Moves between objects:
fo: zj->gm, bf->pb, tz->tr, dl->bf, nr->fb, jr->tp, fz->hs, pj->dl, sd->lm, gt->bh, bs->zr, fb->tc, bb->qh, mb->zj, hd->rr, tp->hp, hf->sq, qb->rc, cc->pj, qj->lq, rj->zg, hs->qm, rq->ls, lg->fs, sb->hl, qm->jr, pn->ds, pb->cq, gs->mg, jz->pn, bp->tz, bh->lf, rr->dj, pc->sj, bc->nz, gm->bn, zs->th, pz->rm, tc->fd, sq->bs, fd->fq, bn->hd, rt->mf, qh->ct, lq->ph, dq->bb, mg->cn, lf->nl, rp->gt, pf->sc, pq->pf, rm->bc, ph->gn, ds->qg, jd->zp, zp->qj, cl->mb, tt->jz, ql->cl, th->hc, tb->tj, nh->gs, nz->nr, fs->fz, sg->lg, tj->hj, rc->fm, lm->nt, hc->ql, jg->dq, ng->zs, gp->jd, fh->tb, hp->jb, dr->rp, zg->fg, lh->sg, hl->dr, dm->fp, fq->pq, bt->td, fp->cc, fg->nh, hb->qb, qr->rj, gn->ng, zr->tt, ct->bp, ls->pc, cq->bt, dj->sb, nl->dm, nt->hf, td->hb, cn->rt, sc->sd, hj->qr, tr->rq, sj->pz, qg->gp, mf->jg, jb->fh, fm->lh
ge: zj->sb, bf->qb, tz->pz, dl->hb, nr->pf, jr->tj, fz->jb, pj->td, sd->zr, gt->cc, bs->qg, fb->sc, bb->rq, mb->dj, hd->rp, tp->hj, hf->pn, qb->fs, cc->bt, qj->th, rj->cn, hs->fh, rq->bc, lg->tp, sb->lf, qm->tb, pn->qj, pb->rc, gs->dq, jz->zp, bp->sj, bh->pj, rr->gt, pc->nr, bc->fq, gm->hl, zs->zj, pz->tc, tc->sd, sq->ds, fd->lm, bn->dr, rt->ct, qh->ls, lq->hc, dq->tr, mg->bb, lf->dl, rp->fp, pf->sq, pq->hf, rm->fd, ph->ql, ds->lq, jd->ng, zp->zs, cl->rr, tt->jd, ql->hd, th->gm, tb->fg, nh->jg, nz->pq, fs->hp, sg->jr, tj->nh, rc->fz, lm->tt, hc->bn, jg->tz, ng->mb, gp->gn, fh->zg, hp->qr, dr->dm, zg->rt, lh->qm, hl->nl, dm->pb, fq->nt, bt->lh, fp->cq, fg->mf, hb->lg, qr->mg, gn->cl, zr->gp, ct->pc, ls->nz, cq->fm, dj->bh, nl->bf, nt->jz, td->sg, cn->qh, sc->bs, hj->gs, tr->rm, sj->fb, qg->ph, mf->bp, jb->rj, fm->hs
ba: zj->mb, bf->dl, tz->bp, dl->pj, nr->nz, jr->qm, fz->fs, pj->cc, sd->sc, gt->rp, bs->sq, fb->nr, bb->dq, mb->cl, hd->bn, tp->jr, hf->nt, qb->hb, cc->fp, qj->zp, rj->qr, hs->fz, rq->tr, lg->sg, sb->dj, qm->hs, pn->jz, pb->bf, gs->nh, jz->tt, bp->ct, bh->gt, rr->hd, pc->ls, bc->rm, gm->zj, zs->ng, pz->sj, tc->fb, sq->hf, fd->tc, bn->gm, rt->cn, qh->bb, lq->qj, dq->jg, mg->gs, lf->bh, rp->dr, pf->pq, pq->fq, rm->pz, ph->lq, ds->pn, jd->gp, zp->jd, cl->ql, tt->zr, ql->hc, th->zs, tb->fh, nh->fg, nz->bc, fs->lg, sg->lh, tj->tb, rc->qb, lm->sd, hc->th, jg->mf, ng->gn, gp->qg, fh->jb, hp->tp, dr->hl, zg->rj, lh->fm, hl->sb, dm->nl, fq->fd, bt->cq, fp->dm, fg->zg, hb->td, qr->hj, gn->ph, zr->bs, ct->qh, ls->rq, cq->pb, dj->rr, nl->lf, nt->lm, td->bt, cn->mg, sc->pf, hj->tj, tr->tz, sj->pc, qg->ds, mf->rt, jb->hp, fm->rc
ve: zj->rp, bf->lh, tz->nz, dl->fm, nr->lm, jr->rj, fz->tj, pj->rc, sd->pn, gt->bf, bs->zp, fb->nt, bb->sj, mb->dr, hd->lf, tp->zg, hf->gp, qb->qm, cc->qb, qj->cl, rj->jg, hs->hj, rq->fb, lg->fh, sb->fp, qm->qr, pn->gn, pb->sg, gs->ct, jz->ph, bp->bc, bh->pb, rr->nl, pc->fd, bc->sc, gm->gt, zs->hd, pz->pq, tc->hf, sq->jd, fd->sq, bn->bh, rt->tr, qh->pz, lq->mb, dq->pc, mg->bp, lf->cq, rp->dl, pf->tt, pq->zr, rm->pf, ph->zj, ds->ng, jd->hc, zp->ql, cl->hl, tt->lq, ql->sb, th->rr, tb->mg, nh->qh, nz->sd, fs->tb, sg->jb, tj->cn, rc->jr, lm->ds, hc->dj, jg->ls, ng->bn, gp->th, fh->gs, hp->fg, dr->pj, zg->dq, lh->hp, hl->cc, dm->td, fq->bs, bt->fs, fp->hb, fg->bb, hb->hs, qr->mf, gn->gm, zr->qj, ct->rm, ls->tc, cq->lg, dj->dm, nl->bt, nt->qg, td->fz, cn->tz, sc->jz, hj->rt, tr->nr, sj->fq, qg->zs, mf->rq, jb->nh, fm->tp
ka: zj->gn, bf->bh, tz->rt, dl->gt, nr->rq, jr->fm, fz->hb, pj->rp, sd->nr, gt->bn, bs->pq, fb->ls, bb->nh, mb->ph, hd->th, tp->lh, hf->fd, qb->pj, cc->dr, qj->tt, rj->tp, hs->qb, rq->jg, lg->bt, sb->cl, qm->rc, pn->lm, pb->lf, gs->tb, jz->sd, bp->cn, bh->hd, rr->hc, pc->bb, bc->tz, gm->ng, zs->gp, pz->ct, tc->pc, sq->fq, fd->sj, bn->zs, rt->qr, qh->gs, lq->jz, dq->fg, mg->tj, lf->rr, rp->gm, pf->bc, pq->rm, rm->bp, ph->pn, ds->nt, jd->bs, zp->zr, cl->lq, tt->sc, ql->qj, th->jd, tb->fz, nh->fh, nz->tr, fs->td, sg->cq, tj->hs, rc->dl, lm->fb, hc->zp, jg->zg, ng->qg, gp->sq, fh->fs, hp->sg, dr->zj, zg->hp, lh->pb, hl->mb, dm->sb, fq->pz, bt->dm, fp->hl, fg->jb, hb->cc, qr->jr, gn->ds, zr->pf, ct->mg, ls->dq, cq->nl, dj->ql, nl->dj, nt->tc, td->fp, cn->hj, sc->nz, hj->qm, tr->mf, sj->qh, qg->hf, mf->rj, jb->lg, fm->bf
zo: zj->hl, bf->rc, tz->rm, dl->qb, nr->sc, jr->hj, fz->fh, pj->hb, sd->tt, gt->pj, bs->gp, fb->sd, bb->ls, mb->sb, hd->gt, tp->qr, hf->ds, qb->fz, cc->td, qj->hc, rj->rt, hs->tb, rq->nz, lg->hp, sb->nl, qm->tj, pn->lq, pb->fm, gs->bb, jz->qj, bp->pz, bh->dl, rr->bh, pc->fb, bc->pq, gm->dr, zs->gm, pz->fd, tc->lm, sq->qg, fd->nt, bn->rp, rt->bp, qh->pc, lq->ql, dq->rq, mg->qh, lf->bf, rp->cc, pf->bs, pq->sq, rm->fq, ph->cl, ds->ph, jd->zs, zp->th, cl->dj, tt->zp, ql->rr, th->bn, tb->nh, nh->dq, nz->pf, fs->jb, sg->tp, tj->gs, rc->hs, lm->jz, hc->hd, jg->tr, ng->zj, gp->ng, fh->fg, hp->rj, dr->fp, zg->mf, lh->jr, hl->dm, dm->cq, fq->hf, bt->sg, fp->bt, fg->jg, hb->fs, qr->cn, gn->mb, zr->jd, ct->sj, ls->nr, cq->lh, dj->lf, nl->pb, nt->pn, td->lg, cn->ct, sc->zr, hj->mg, tr->bc, sj->tc, qg->gn, mf->tz, jb->zg, fm->qm

The rows follow the links: the fewer symbols apart two objects are, the more alike their rows tend to be.

Here are some objects, each with a row of numbers. One shown again gets a slightly different row.
hs ->   417   -268    -18    244   -185    -42   -153    675    337    436    218   -265    151   -405   -252    349   -666   -548   -195   -843   -333   -252   -326   -303   -424   -301   -205   -356   -606   -116    -79    604    144    719   -202     -4   -352    -37   -502    458    324    -59    539    407    140     36   -297   -142   -624     47    -93    358   -126    510   -355    337   -390     29   -102     16  -1006    -41    387   -326
rm -> -636  -313   239  -527  -104   254    53  -928  -164   -51  -660  -149   243   106    28  -255   481   585   325    35   458  -219     7  -207   528    92   176   202   198   425  -603  -846  -705   225  -855   -35   473   512  -190   134  -110   227    68    56   227  -187  -274   460   327  -214   666    29  -236  -115   338   288   546  -259   265  -102   352   197  -446   -13
hf -> -520   139    76  -358   110   114   141  -832  -338  -366  -386   171   -22   363   237  -352   694   613   274   707   413   126   259   186   517   296   245   342   573   214  -136  -749  -330  -541   -82   -11   443   198   352  -327  -289   116  -419  -323   -45   -82   158   272   620  -112   283  -288    22  -476   385  -194   487  -107   173   -71   942    76  -455   268
pn -> -365   330    -9  -197   194    24   176  -598  -342  -414  -160   308  -180   387   246  -320   641   496   182   878   290   293   333   318   376   319   193   339   604    88   136  -552   -73  -781   301    -5   324    12   544  -489  -319    37  -563  -433  -171   -12   326   113   592   -50    20  -374   144  -516   343  -374   367   -13    91   -27  1003    24  -348   341
lm -> -572    72   125  -404    90   138   132  -891  -324  -322  -434   122     2   335   201  -360   690   641   289   636   428    94   241   131   533   270   227   338   532   271  -210  -796  -404  -437  -220    -7   464   245   293  -276  -286   123  -368  -269     4  -106   102   299   586  -136   345  -257   -16  -417   409  -125   530  -143   192   -79   916    98  -481   228
lg ->  507  -189   -71   318  -136   -85  -152   796   333   379   321  -226    85  -377  -231   356  -705  -575  -238  -768  -391  -190  -296  -220  -488  -295  -221  -356  -591  -184    74   705   272   615   -10     3  -420  -150  -407   359   310   -98   462   355    78    63  -202  -246  -614    93  -224   306   -48   492  -394   246  -445    86  -153    53  -959   -63   431  -299
tb ->  174  -467    90    45  -242    68  -148   310   306   434   -65  -374   263  -394  -278   271  -504  -329   -83  -937  -167  -361  -341  -428  -225  -303  -175  -281  -595    58  -368   278  -154   916  -636   -28  -183   161  -649   556   289    42   612   472   247   -44  -455    68  -531   -40   215   416  -234   521  -244   499  -176   -71    14    -5  -944    48   227  -376
zg ->  -23  -537   163  -127  -265   142  -116    32   250   409  -247  -411   332  -343  -241   191  -348  -144    25  -884   -33  -414  -334  -469   -38  -248  -112  -205  -510   185  -526     7  -369   926  -854   -22   -28   306  -665   570   244   102   615   471   321   -85  -500   190  -396   -96   393   412  -301   461  -146   550   -22  -148    78   -46  -795    97    53  -364
jr ->   352   -337     16    199   -204    -10   -171    573    345    429    143   -303    195   -394   -268    327   -643   -476   -157   -881   -290   -290   -329   -324   -373   -322   -220   -325   -615    -60   -152    526     50    786   -326      4   -305     10   -554    482    317    -30    563    439    166     16   -337    -84   -600     35    -14    391   -162    513   -335    387   -339     18    -83     21  -1002     -4    346   -351
tr ->  -529   -486    247   -480   -194    278     10   -754    -45    112   -637   -280    337    -29    -67   -139    267    424    275   -306    365   -332   -129   -334    410     -6     86     97    -16    415   -702   -690   -723    524  -1025    -40    367    544   -406    329      7    229    286    219    298   -170   -405    478    110   -221    714    174   -298     81    221    428    436   -261    247   -111     -2    191   -357   -123
dq ->  -355   -548    260   -360   -240    231    -68   -482     71    267   -538   -358    366   -158   -159    -14     35    237    205   -605    233   -418   -225   -422    250   -117      7    -47   -237    354   -700   -442   -647    777  -1057    -46    228    506   -577    486    108    212    456    354    349   -160   -508    398   -101   -176    661    291   -326    253     81    531    303   -254    181    -79   -354    163   -207   -254
pb ->  647   145  -212   495    19  -204   -97   966   241   177   591    41  -157  -225  -114   325  -635  -627  -328  -325  -470    77  -111    47  -568  -188  -196  -280  -395  -375   458   873   594    80   613    38  -512  -422   -36    55   198  -199   150    94  -124   141   114  -427  -476   183  -582   112   133   270  -388   -95  -570   210  -248    84  -647  -164   494  -115
mf ->  -287   -555    237   -313   -248    209    -62   -368    142    302   -480   -371    369   -215   -174     27    -70    140    159   -683    174   -433   -255   -447    198   -140     -8    -69   -314    337   -693   -353   -597    823  -1039    -24    170    475   -609    505    165    190    516    382    352   -152   -532    372   -165   -159    619    320   -323    304     44    552    234   -224    182    -72   -469    146   -138   -288
zj ->  261   559  -234   311   263  -202    74   360  -131  -311   474   382  -368   223   207   -68    69  -125  -141   697  -163   417   273   448  -170   157    19    78   326  -326   674   327   578  -843  1030    51  -156  -472   630  -515  -147  -191  -522  -394  -346   145   521  -352   194   152  -604  -340   329  -326   -16  -563  -201   211  -173    69   490  -156   116   301
fh ->  209  -445    80    55  -228    46  -156   359   302   444   -24  -354   245  -392  -265   277  -550  -344   -93  -919  -189  -356  -349  -411  -260  -305  -180  -297  -604    31  -323   333  -104   885  -572   -26  -198   154  -619   564   310    44   609   469   247   -27  -437     7  -542   -29   171   410  -208   512  -270   480  -211   -66   -23     6  -971    13   242  -368
fm ->  571   -94  -105   391   -98  -120  -149   873   333   317   425  -151    13  -336  -223   378  -709  -646  -275  -653  -445   -99  -262  -129  -530  -286  -239  -354  -569  -254   182   785   385   463   185    18  -476  -235  -303   292   293  -144   387   282    -1    96  -109  -297  -615   133  -336   268     8   441  -393   147  -508   130  -197    70  -928  -100   469  -251

Each walk starts at a row. The symbols on each line, taken left to right, move it on to the next object.
Each answer is a row, close to the row of the object it stands for.
start -194   454   -84   -47   244   -59   162  -334  -305  -429    37   366  -268   390   273  -276   516   337    76   928   179   358   358   406   253   310   169   295   593   -65   338  -299   148  -897   598    24   190  -166   635  -554  -305   -23  -619  -458  -240    28   445   -52   540    29  -175  -405   237  -513   242  -483   200    68    11     1   960   -54  -228   364
fo ge ve ve ge ba zo ka
 649   247  -221   518    50  -228   -83   945   196    99   631   103  -198  -165   -74   291  -561  -619  -340  -162  -477   154   -56   121  -557  -151  -172  -256  -290  -416   563   885   664   -88   767    34  -508  -485    82   -45   157  -225    47    14  -180   164   205  -463  -393   198  -639    32   195   183  -377  -196  -559   243  -262    92  -511  -171   472   -52
ka zo ba fo ba
 632   301  -240   524    97  -244   -77   939   163    55   637   146  -239  -125   -49   256  -506  -590  -325   -42  -438   197   -25   181  -523  -121  -165  -214  -230  -420   627   847   701  -207   836    41  -492  -501   163  -114   129  -232   -47   -38  -216   173   265  -481  -351   215  -680     1   226   123  -326  -262  -546   250  -254    90  -405  -194   449     7
start  596   -18  -132   434   -52  -155  -142   930   310   295   481  -100   -38  -324  -183   359  -690  -635  -305  -586  -441   -50  -215  -102  -552  -256  -229  -333  -516  -309   274   836   444   359   312    24  -488  -310  -229   227   270  -149   325   239   -31   116   -60  -335  -577   144  -418   229    53   397  -398    78  -536   155  -211    74  -851  -120   479  -218
fo fo ve zo ba ba
 138  -470   114     1  -259    80  -138   249   299   438   -95  -385   295  -386  -277   249  -477  -276   -49  -929  -137  -392  -353  -440  -185  -298  -156  -269  -579    95  -404   221  -221   921  -672   -18  -166   202  -652   573   291    57   632   479   285   -53  -450    92  -510   -47   247   411  -241   507  -223   501  -143   -90    21    -3  -912    46   182  -374
ve ba ba ve ka zo
 -415   -524    253   -405   -228    252    -40   -575     43    208   -578   -344    359   -135   -136    -53    114    296    223   -518    286   -388   -201   -414    307    -60     29     12   -157    396   -719   -532   -677    717  -1065    -48    281    523   -533    428     77    208    415    329    332   -163   -469    423    -36   -175    683    258   -319    200    118    519    347   -231    215    -82   -233    189   -257   -209
start  -389   -532    232   -390   -244    241    -39   -541     67    239   -549   -344    381   -152   -138    -25     69    258    219   -572    255   -409   -230   -431    281    -88     21     -4   -203    371   -731   -493   -679    729  -1071    -47    258    517   -550    444     89    206    439    337    352   -151   -479    419    -68   -193    681    273   -321    227    109    524    313   -253    197    -87   -300    183   -215   -242
ba ka ka ka ge ve ge
 -255   -560    214   -295   -278    196    -68   -326    151    313   -445   -408    373   -229   -198     65    -91    105    143   -721    166   -417   -268   -443    166   -169    -16    -99   -338    309   -674   -311   -564    865  -1045    -36    150    469   -614    530    173    186    525    417    349   -138   -517    349   -220   -163    595    354   -317    317      9    569    195   -213    153    -67   -521    154    -95   -297
ge ka ka ge ge ve
-582  -423   244  -516  -154   254    48  -833   -78    66  -642  -243   301    32   -21  -173   355   489   321  -204   391  -303   -83  -291   467    30   120   130    63   429  -685  -752  -738   440  -991   -44   438   537  -337   248   -25   233   205   177   292  -182  -381   473   185  -203   726   122  -274     4   264   371   488  -257   253   -96   119   197  -383  -101
start  635    90  -173   471   -23  -187  -132   961   259   226   553   -24  -106  -259  -145   349  -656  -655  -317  -431  -467    22  -156   -27  -562  -225  -208  -326  -438  -353   388   865   561   200   502    30  -508  -361  -106   130   227  -178   222   158   -86   137    49  -420  -523   178  -506   166   106   333  -422   -10  -588   198  -226    76  -732  -139   474  -147
ba fo ka zo zo
 541  -109   -84   367  -112  -122  -144   848   327   346   390  -161    35  -357  -224   356  -686  -603  -294  -702  -421  -132  -265  -170  -513  -284  -232  -343  -577  -232   151   773   353   509   129    14  -452  -196  -332   317   298  -134   426   307    33    88  -140  -285  -612   106  -306   286   -14   449  -402   179  -500   106  -173    45  -928   -91   464  -255
ka ge fo zo ve zo ge zo
-579  -394   246  -516  -155   267    36  -858  -102    32  -671  -207   296    51   -15  -191   375   493   307  -141   408  -270   -77  -271   486    53   124   149    97   430  -665  -785  -718   386  -968   -47   446   534  -314   235   -58   240   181   142   272  -177  -338   496   226  -219   704    97  -278    -6   273   368   515  -254   243   -99   188   181  -418   -83
start  511   474  -256   467   201  -243   -10   753    26  -139   617   285  -340    50    86   118  -264  -403  -273   333  -364   328   125   337  -413    25   -94   -91    47  -424   721   690   716  -576  1043    39  -364  -532   437  -330   -13  -227  -307  -230  -311   170   432  -464   -98   209  -721  -193   317   -98  -229  -464  -422   253  -239    87    24  -193   336   158
ge zo ba ve ka ka
 603   361  -247   522   119  -261   -47   892   145     3   654   194  -277   -62    -3   214  -445  -535  -330    72  -419   247    27   235  -516   -84  -150  -193  -150  -429   662   792   714  -300   914    45  -470  -532   253  -182    70  -234  -112   -98  -239   174   313  -481  -265   199  -686   -82   280    67  -309  -323  -517   269  -259    94  -274  -192   431    34
ge ka zo ge zo zo ve ba zo
 -326   -552    223   -350   -259    219    -62   -437    113    287   -505   -368    374   -198   -170     14    -19    201    177   -626    197   -409   -255   -451    217   -129     -3    -52   -273    334   -696   -394   -608    822  -1051    -20    207    477   -599    499    139    196    482    383    340   -150   -522    386   -157   -182    636    327   -330    295     57    539    256   -207    180    -66   -419    159   -165   -277
start  544   444  -247   479   171  -260   -23   782    51  -106   653   260  -331    21    53   137  -307  -442  -277   286  -382   327   109   320  -416    -4  -112  -117     4  -422   697   696   716  -509  1012    29  -398  -532   401  -301     4  -220  -254  -201  -293   178   399  -483  -137   221  -712  -168   292   -48  -244  -424  -456   257  -246    89   -43  -177   356   122
zo ge ba fo zo zo ba fo ge
  80  -490   126   -28  -256    88  -147   188   302   417  -137  -382   302  -385  -264   244  -450  -248   -51  -911   -95  -396  -352  -449  -159  -283  -144  -245  -561   120  -445   176  -247   931  -711   -20  -114   239  -663   570   276    75   620   466   259   -60  -486   123  -482   -51   285   402  -264   492  -204   526  -121  -116    33    -9  -883    65   176  -370
ve ge ge ve ba zo ba ge ba
-487   207    61  -311   140    75   159  -781  -337  -386  -302   213   -96   384   252  -350   695   576   243   778   383   197   285   252   481   308   227   340   611   183   -33  -696  -247  -638    49   -13   421   137   429  -386  -309    84  -480  -362   -89   -55   211   227   626   -89   211  -315    71  -494   386  -269   450   -70   145   -45   994    58  -420   294
start -169  -554   215  -250  -268   183   -90  -223   190   354  -387  -410   366  -281  -198   103  -183    23   118  -788   104  -426  -304  -453    89  -203   -56  -124  -408   275  -626  -207  -515   917  -989   -40    84   401  -648   549   207   172   576   433   352  -136  -530   300  -302  -153   543   359  -311   367   -40   567   133  -182   137   -59  -624   128   -42  -319
fo fo ka fo zo ve ba
 -504   -473    250   -469   -202    243    -19   -706    -10    138   -615   -296    345    -57    -82   -107    227    396    270   -382    335   -343   -149   -356    385    -32     77     75    -65    415   -717   -659   -715    577  -1036    -52    356    529   -424    355     35    216    312    248    319   -183   -437    446     80   -212    704    199   -325    121    220    437    425   -256    231    -85    -53    199   -321   -157
ve ka fo ka ge ve
-644  -259   222  -509   -67   234    67  -949  -196   -80  -630  -108   207   154    62  -268   553   609   332   127   458  -157    55  -141   556   156   184   236   272   401  -562  -866  -702   110  -769   -34   473   485  -108    70  -145   221   -13     3   186  -158  -212   471   364  -212   654   -27  -220  -179   367   202   565  -238   272   -88   462   162  -479    19
